Below is a small trained network, with its code and all its weights. Each question gives an input and a class and asks what happens when units are switched off, that is, made to give their printed mean instead of their output.

import numpy as np


def w(rows, s, z=0):
    codes = np.array(rows[::2]) - 128.0
    scale = np.full(codes.shape[1], s)
    scale[-1] = z or s
    return codes * scale


def f(y):
    return y / 2 * (1 + np.tanh(0.7978845608 * (y + 0.044715 * y**3)))


def log_softmax(a):
    a = a - a.max(-1, keepdims=True)
    return a - np.log(np.exp(a).sum(-1, keepdims=True))


def net(x, mask):
    res = np.array(x, float).reshape(1, 7) / 4 @ E
    y = f(res @ A[0][:, :-1].T + A[0][:, -1])
    res = res + np.where(mask, y, B[0][:, -1]) @ B[0][:, :-1]
    return log_softmax(res[-1] @ U[:, :-1].T + U[:, -1])


A, B = {}, {}
E = w([
[127,128,128],'x0',
[7,105,159],'x1',
[130,129,127],'x2',
[126,129,126],'x3',
[129,131,129],'x4',
[118,251,176],'x5',
[83,171,3],'x6',
],0.0043)
A[0] = w([
[126,146,135,164],'N1',
[129,97,140,41],'N2',
[103,151,59,41],'N3',
[136,132,137,11],'N4',
[122,136,101,18],'N5',
[122,131,132,136],'N6',
[126,120,115,19],'N7',
[158,92,240,74],'N8',
[134,122,128,226],'N9',
[113,243,177,74],'N10',
[161,130,116,77],'N11',
[2,104,161,54],'N12',
[135,130,130,37],'N13',
[125,213,165,66],'N14',
[43,108,152,60],'N15',
[131,176,149,38],'N16',
[135,115,124,199],'N17',
[144,63,98,72],'N18',
[145,121,133,172],'N19',
[140,124,127,216],'N20',
[215,142,102,106],'N21',
[129,164,145,58],'N22',
[156,139,116,19],'N23',
[231,146,98,95],'N24',
[137,15,85,55],'N25',
[116,122,126,1],'N26',
[153,97,220,77],'N27',
[84,169,21,41],'N28',
[169,151,124,66],'N29',
],0.01,0.0032)
B[0] = w([
[113,127,124,176],'N1',
[162,96,106,69],'N2',
[194,149,90,140],'N3',
[169,110,133,46],'N4',
[171,121,120,61],'N5',
[126,132,129,139],'N6',
[170,102,126,51],'N7',
[195,187,36,227],'N8',
[95,142,124,247],'N9',
[92,23,95,254],'N10',
[139,121,153,91],'N11',
[170,149,254,239],'N12',
[158,114,133,58],'N13',
[123,46,111,179],'N14',
[162,138,205,163],'N15',
[149,76,120,94],'N16',
[102,132,124,209],'N17',
[117,69,127,126],'N18',
[110,141,128,174],'N19',
[96,145,129,232],'N20',
[131,140,206,174],'N21',
[141,95,122,93],'N22',
[170,115,153,57],'N23',
[138,143,224,191],'N24',
[113,20,92,195],'N25',
[179,104,139,44],'N26',
[180,167,63,187],'N27',
[210,188,38,238],'N28',
[146,112,165,97],'N29',
],0.035,0.0016)
U = w([
[227,173,26,88],'0',
[122,1,80,123],'1',
[93,162,105,240],'2',
[91,160,98,190],'3',
[172,141,191,2],'4',
],0.0076,0.0023)

Each question gives the input, the list of numbers given to net, and the class t.
The units are the neurons (one row each of A and B). Each row of codes is followed by its name. A weight is (code - 128) times the scale printed after its matrix; where a second scale follows, it is the last column's (A, B and U).
mask holds one flag per neuron, in row order. A switched-off neuron (its flag False) gives its mean, the last column of its row in B, instead of its output. The means were averaged over made-up inputs and are rounded, as every weight is.
A unit's drop is (log p(t) with every unit on - log p(t) with that unit switched off) / (log p(t) with every unit on - log p(t) with every unit switched off).
The circuit of an input: a set's keep is (log p(t) with only the set's units on - log p(t) with every unit switched off) / (log p(t) with every unit on - log p(t) with every unit switched off). Starting from the 12 units with the biggest drops (on a tie, the unit counted first), units are removed one at a time, each time the one whose removal leaves the highest keep (on an exact tie, the one counted first), for as long as the keep stays at least 0.8.
circuit, biggest first: the units of the circuit, biggest drop first
top k neurons: the k neurons with the biggest drops, biggest first
drop when u is switched off: that unit's drop, to one decimal
input [-1,0,-4,-8,3,-1,8], class 0: circuit, biggest first => [N28]
input [2,1,2,-2,-3,8,5], class 1: top 2 neurons => [N10 N14]
input [3,7,-7,3,-3,-5,6], class 4: top 4 neurons => [N12 N15 N8 N27]
input [-5,-7,1,-2,-4,-7,4], class 1: top 3 neurons => [N25 N18 N12]
input [1,3,-7,6,-7,-8,8], class 0: top 2 neurons => [N28 N3]
input [-3,-6,5,-3,3,-3,-1], class 4: top 3 neurons => [N24 N21 N10]
input [3,7,1,-5,-2,5,0], class 4: top 3 neurons => [N12 N15 N25]
input [5,-7,-8,-8,1,-8,5], class 1: top 2 neurons => [N25 N18]
input [6,-8,4,-6,-5,-4,7], class 4: top 3 neurons => [N24 N21 N8]
input [1,-8,6,-3,-2,5,-6], class 4: top 3 neurons => [N24 N21 N28]
input [-3,-2,7,-6,4,6,1], class 1: circuit, biggest first => [N10 N14]
input [-1,3,3,-8,2,8,8], class 0: top 3 neurons => [N28 N3 N25]
input [-1,-8,-1,-2,4,5,7], class 4: top 4 neurons => [N24 N21 N8 N27]
input [0,6,8,8,1,-2,-8], class 0: circuit, biggest first => [N8]
input [3,-8,-2,-1,0,7,3], class 4: top 3 neurons => [N24 N21 N25]
input [0,7,-6,-3,-5,-6,-6], class 4: top 3 neurons => [N12 N15 N28]
input [2,8,-8,7,1,-7,6], class 4: top 2 neurons => [N12 N15]
input [2,8,0,-5,0,-2,2], class 4: drop when N15 is switched off => 0.1
input [7,-5,8,-4,1,6,-7], class 0: drop when N3 is switched off => -0.1
input [-4,0,8,-6,2,8,-1], class 1: drop when N10 is switched off => 0.2
input [6,1,1,7,-8,1,8], class 0: drop when N28 is switched off => 0.5
